Below is a small trained network, with its code and all its weights. Each question gives an input and a target symbol and asks what happens when units are switched off, that is, made to give their printed mean instead of their output.

import numpy as np


def w(rows, s, z=0):
    codes = np.array(rows[::2]) - 128.0
    scale = np.full(codes.shape[1], s)
    scale[-1] = z or s
    return codes * scale


def f(y):
    return y / 2 * (1 + np.tanh(0.7978845608 * (y + 0.044715 * y**3)))


def softmax(a):
    e = np.exp(a - a.max(-1, keepdims=True))
    return e / e.sum(-1, keepdims=True)


def log_softmax(a):
    a = a - a.max(-1, keepdims=True)
    return a - np.log(np.exp(a).sum(-1, keepdims=True))


def net(x, mask):
    ids = ['ΛΣαεζημξπτφψω'.index(c) for c in x.split()]
    T = len(ids)
    res = E[ids] + P[:T]
    u = 0
    for l in range(3):
        r = res
        for j in range(2):
            rows = slice(2 * j, 2 * j + 2)
            q, k, v = (r @ M[l][rows].T for M in (Q, K, V))
            z = softmax(np.where(np.tri(T) > 0, q @ k.T / 2**0.5, -1e9)) @ v
            o = O[l][rows]
            res = res + np.where(mask[u + j], z, o[:, -1]) @ o[:, :-1]
        u += 2
        y = f(res @ A[l][:, :-1].T + A[l][:, -1])
        res = res + np.where(mask[u : u + 8], y, B[l][:, -1]) @ B[l][:, :-1]
        u += 8
    return log_softmax(res[-1] @ U[:, :-1].T + U[:, -1])


Q, K, V, O, A, B = {}, {}, {}, {}, {}, {}
E = w([
[184,109,7,107,102,120,78,114],'Λ',
[168,79,76,128,129,100,101,205],'Σ',
[174,149,128,145,125,112,183,193],'α',
[110,159,154,112,80,61,106,103],'ε',
[87,85,204,137,86,78,125,141],'ζ',
[139,126,94,185,109,140,164,168],'η',
[106,106,101,133,130,150,120,151],'μ',
[146,113,82,108,73,21,41,168],'ξ',
[119,84,130,97,90,145,116,94],'π',
[103,179,95,198,116,105,146,179],'τ',
[131,161,193,54,136,86,133,162],'φ',
[158,81,119,44,106,116,80,107],'ψ',
[49,126,80,115,133,119,55,155],'ω',
],0.018)
P = w([
[82,73,73,116,114,40,244,104],'0',
[88,61,61,120,117,60,211,91],'1',
[91,72,73,123,106,70,189,94],'2',
[95,87,83,120,101,88,172,102],'3',
[102,99,95,123,96,101,157,113],'4',
[107,116,108,123,93,118,145,118],'5',
[112,124,116,121,87,132,125,122],'6',
[117,138,126,122,85,150,113,128],'7',
[121,151,140,124,84,161,99,135],'8',
[126,160,149,125,80,176,84,138],'9',
[132,171,156,123,76,189,68,144],'10',
[135,178,159,126,73,207,49,146],'11',
[141,190,174,128,69,215,38,151],'12',
[145,204,180,124,57,224,23,153],'13',
],0.011)
Q[0] = w([
[171,104,151,125,180,132,124,102],'L0H1',
[74,143,100,35,48,157,145,198],'L0H1',
[170,122,176,198,250,81,82,57],'L0H2',
[75,101,117,57,149,183,140,163],'L0H2',
],0.013)
K[0] = w([
[80,128,83,124,116,75,182,120],'L0H1',
[201,176,192,199,102,202,31,130],'L0H1',
[83,79,35,78,150,54,254,97],'L0H2',
[172,142,131,163,131,86,108,124],'L0H2',
],0.016)
V[0] = w([
[100,194,157,156,98,58,85,1],'L0H1',
[44,11,239,123,90,127,143,209],'L0H1',
[111,233,151,137,31,88,118,34],'L0H2',
[143,186,63,45,81,183,174,93],'L0H2',
],0.0084)
O[0] = w([
[174,115,166,191,193,107,160,205,120],'L0H1',
[189,127,89,177,156,63,36,1,109],'L0H1',
[170,34,180,240,204,101,98,121,254],'L0H2',
[95,99,148,135,96,126,147,178,196],'L0H2',
],0.0056,0.0027)
A[0] = w([
[193,171,33,236,52,175,196,153,4],'L0N1',
[117,254,100,122,127,145,143,98,19],'L0N2',
[215,152,85,153,155,113,108,151,61],'L0N3',
[75,52,158,156,94,110,107,156,125],'L0N4',
[162,132,20,158,178,190,127,156,252],'L0N5',
[117,167,105,132,209,191,165,95,85],'L0N6',
[243,194,140,114,127,142,227,127,106],'L0N7',
[72,220,169,153,152,70,139,125,35],'L0N8',
],0.0077,0.003)
B[0] = w([
[19,78,230,67,168,95,89,85,229],'L0N1',
[54,141,117,73,130,160,122,47,106],'L0N2',
[169,222,156,166,170,176,174,32,134],'L0N3',
[98,172,112,66,112,159,206,252,211],'L0N4',
[158,190,237,218,126,22,156,139,255],'L0N5',
[159,253,126,63,217,220,225,136,97],'L0N6',
[191,210,132,180,92,65,109,127,121],'L0N7',
[84,19,91,76,100,131,46,74,129],'L0N8',
],0.0074,0.0044)
Q[1] = w([
[100,109,163,116,68,85,78,139],'L1H1',
[172,125,94,152,99,140,141,135],'L1H1',
[142,162,174,39,210,99,119,132],'L1H2',
[129,145,103,75,248,189,156,93],'L1H2',
],0.013)
K[1] = w([
[158,162,178,154,85,205,67,147],'L1H1',
[110,122,133,105,141,109,145,98],'L1H1',
[116,115,119,158,102,134,101,142],'L1H2',
[106,90,73,138,95,5,218,107],'L1H2',
],0.019)
V[1] = w([
[147,181,142,161,78,100,111,78],'L1H1',
[78,73,114,84,149,138,59,103],'L1H1',
[119,49,99,128,142,169,96,119],'L1H2',
[110,126,174,2,212,64,73,138],'L1H2',
],0.013)
O[1] = w([
[95,80,132,103,125,154,136,169,149],'L1H1',
[162,198,155,158,137,104,180,150,174],'L1H1',
[151,225,160,133,84,110,178,151,123],'L1H2',
[115,187,165,2,234,177,118,89,253],'L1H2',
],0.0074,0.0061)
A[1] = w([
[226,48,108,106,144,178,157,124,70],'L1N1',
[192,128,48,140,157,200,174,127,78],'L1N2',
[109,158,134,114,62,68,31,30,215],'L1N3',
[102,88,65,178,180,246,187,118,2],'L1N4',
[117,106,64,181,137,178,117,117,77],'L1N5',
[177,114,167,83,134,130,152,115,6],'L1N6',
[170,125,108,174,203,176,161,108,35],'L1N7',
[138,118,65,186,182,215,184,134,109],'L1N8',
],0.012,0.0057)
B[1] = w([
[140,157,157,146,127,96,108,113,118],'L1N1',
[104,77,90,184,109,205,167,132,120],'L1N2',
[138,140,109,152,145,176,178,139,254],'L1N3',
[133,116,106,174,60,100,124,65,124],'L1N4',
[116,132,116,113,167,143,128,125,119],'L1N5',
[117,117,111,169,97,111,125,147,143],'L1N6',
[54,83,39,135,6,177,127,111,120],'L1N7',
[108,97,81,133,108,125,90,111,121],'L1N8',
],0.022,0.0084)
Q[2] = w([
[167,108,110,92,164,111,170,254],'L2H1',
[56,123,165,149,176,124,167,216],'L2H1',
[103,135,142,138,119,121,126,67],'L2H2',
[143,100,167,106,135,137,184,185],'L2H2',
],0.018)
K[2] = w([
[252,121,120,86,89,197,67,182],'L2H1',
[205,164,210,151,93,253,24,201],'L2H1',
[126,122,72,113,141,62,152,79],'L2H2',
[108,175,157,176,114,199,28,134],'L2H2',
],0.017)
V[2] = w([
[163,152,125,108,78,106,138,55],'L2H1',
[48,130,228,161,127,153,175,105],'L2H1',
[17,178,146,190,157,133,109,135],'L2H2',
[126,62,254,115,84,155,205,74],'L2H2',
],0.017)
O[2] = w([
[150,193,157,126,74,158,92,150,43],'L2H1',
[36,191,58,145,145,62,101,103,122],'L2H1',
[169,112,110,87,71,69,197,64,252],'L2H2',
[241,119,83,62,173,160,169,254,102],'L2H2',
],0.0085,0.012)
A[2] = w([
[64,160,214,132,147,109,171,171,141],'L2N1',
[205,76,43,125,87,66,98,74,3],'L2N2',
[1,164,240,217,117,189,147,244,26],'L2N3',
[184,164,26,126,120,52,65,95,70],'L2N4',
[53,141,171,73,117,164,174,150,162],'L2N5',
[132,122,84,121,160,153,122,214,24],'L2N6',
[36,139,146,199,104,171,156,232,224],'L2N7',
[64,114,166,180,107,164,101,104,82],'L2N8',
],0.01,0.0045)
B[2] = w([
[154,125,177,129,108,147,109,144,243],'L2N1',
[54,139,189,111,148,131,175,128,183],'L2N2',
[250,114,64,71,70,105,168,97,152],'L2N3',
[240,91,144,114,104,169,141,145,150],'L2N4',
[122,134,122,115,105,170,80,121,255],'L2N5',
[167,135,76,162,83,112,34,63,216],'L2N6',
[20,143,187,178,170,151,96,164,194],'L2N7',
[145,120,141,126,140,168,106,169,197],'L2N8',
],0.015,0.0067)
U = w([
[52,55,130,57,27,79,60,184,180],'Λ',
[91,110,99,141,91,254,152,93,3],'Σ',
[52,54,58,132,111,200,120,83,71],'α',
[149,106,192,182,175,8,83,142,150],'ε',
[146,151,113,225,205,125,140,70,157],'ζ',
[122,108,52,131,74,113,145,83,156],'η',
[61,144,110,191,121,165,170,163,204],'μ',
[164,35,175,186,126,162,120,106,23],'ξ',
[141,190,137,228,72,91,132,176,147],'π',
[102,108,125,117,97,108,188,134,93],'τ',
[121,171,152,77,252,151,97,60,224],'φ',
[164,226,181,116,113,149,122,129,16],'ψ',
[101,116,164,170,79,114,128,11,173],'ω',
],0.0079,0.0051)

Each question gives the input, a string of symbols that net reads in full, and the target symbol t.
The units are the heads (2 rows each of Q, K, V and O) and the neurons (one row each of A and B). Each row of codes is followed by its name. A weight is (code - 128) times the scale printed after its matrix; where a second scale follows, it is the last column's (O, A, B and U).
mask holds one flag per unit, layer by layer, with each layer's heads first. A switched-off unit (its flag False) gives its mean, the last column of its rows in O or B, instead of its output. The means were averaged over made-up inputs and are rounded, as every weight is.
A unit's drop is (log p(t) with every unit on - log p(t) with that unit switched off) / (log p(t) with every unit on - log p(t) with every unit switched off).
The circuit of an input: a set's keep is (log p(t) with only the set's units on - log p(t) with every unit switched off) / (log p(t) with every unit on - log p(t) with every unit switched off). Starting from the 12 units with the biggest drops (on a tie, the unit counted first), units are removed one at a time, each time the one whose removal leaves the highest keep (on an exact tie, the one counted first), for as long as the keep stays at least 0.8.
units of the circuit, in order: the units of the circuit, biggest drop first
k most important neurons: the k neurons with the biggest drops, biggest first
k most important neurons of layer l: the k neurons of layer l with the biggest drops, biggest first
input φ ε Λ α τ μ, target τ: 2 most important neurons => (L0N1 L2N2)
input ε ξ Λ Σ ψ α φ ζ ω, target ω: units of the circuit, in order => (L2H2 L1N3)
input ω φ φ Λ ξ ξ π α ε Λ ω Λ η, target ω: 2 most important neurons => (L1N3 L0N1)
input Λ α Σ, target α: 2 most important neurons of layer 0 => (L0N7 L0N5)
input η π ξ π φ τ ε Σ ω ω Λ τ ψ, target ψ: units of the circuit, in order => (L0N1 L2H1 L1H2)
input φ α Σ φ τ, target φ: units of the circuit, in order => (L1H2)
input φ π ω ξ ε Λ π, target Λ: units of the circuit, in order => (L1N3 L0N4 L0H2)
input ξ Λ ε τ α α ε φ Λ Λ ξ μ μ ε, target μ: units of the circuit, in order => (L2N7 L1N3)
input α ψ ψ ψ Λ τ ε ξ Λ, target ξ: 2 most important neurons => (L0N1 L0N5)
input φ μ Λ ζ π Σ π φ η η ε Λ, target ε: units of the circuit, in order => (L0H1 L0H2 L1N3 L0N5)
input π φ ξ π τ ω ε Λ Λ π, target Λ: units of the circuit, in order => (L1N3 L0N4 L0N5 L0H2)
input ε ω Λ α Λ φ, target Λ: units of the circuit, in order => (L1N3 L2N5)
input π Λ ω η Λ η, target Λ: 2 most important neurons => (L0N1 L1N3)
input ξ Λ η ω ε ψ ζ ξ, target ζ: most important neuron => (L1N3)
input ω ξ μ, target ξ: units of the circuit, in order => (L0N1 L2H1 L0N5 L1H2)
input ω ζ μ α, target μ: 3 most important neurons => (L0N1 L0N7 L1N3)
input α Σ Λ η τ Λ η, target Λ: units of the circuit, in order => (L1N3 L0N1)
input Λ Λ ψ τ, target ψ: units of the circuit, in order => (L1H2 L0N5 L2N1)
input η Λ Λ τ, target τ: 4 most important neurons => (L0N1 L2N6 L0N5 L2N2)
input ξ Λ Σ ω Λ φ ω, target φ: most important neuron => (L0N5)
input Λ Λ ω ε Λ Λ ω μ ξ ξ, target ξ: 2 most important neurons => (L0N1 L1N3)
input Λ φ Λ μ, target φ: 2 most important neurons of layer 1 => (L1N6 L1N7)
input τ Λ Λ, target Λ: 3 most important neurons => (L1N3 L0N8 L0N5)
input π ω ω ζ Λ τ ε Λ π ξ ω ζ Λ ε, target Λ: 2 most important neurons => (L1N3 L0N4)
input η α φ ω ζ ξ π Λ, target π: 2 most important neurons of layer 0 => (L0N5 L0N1)
input π Λ ζ α, target ζ: 4 most important neurons of layer 0 => (L0N4 L0N7 L0N1 L0N3)
input ω τ Λ Λ ζ ξ ε φ, target ε: most important neuron => (L1N6)
input ξ Λ ξ, target ξ: 2 most important neurons => (L0N1 L0N5)
input ε Λ ξ α ψ Λ ζ Λ η Λ ε ψ ε, target ψ: 2 most important neurons => (L0N5 L1N3)
input μ ξ Λ ω α π φ ψ Λ ξ ζ μ Λ, target μ: 2 most important neurons of layer 2 => (L2N7 L2N6)
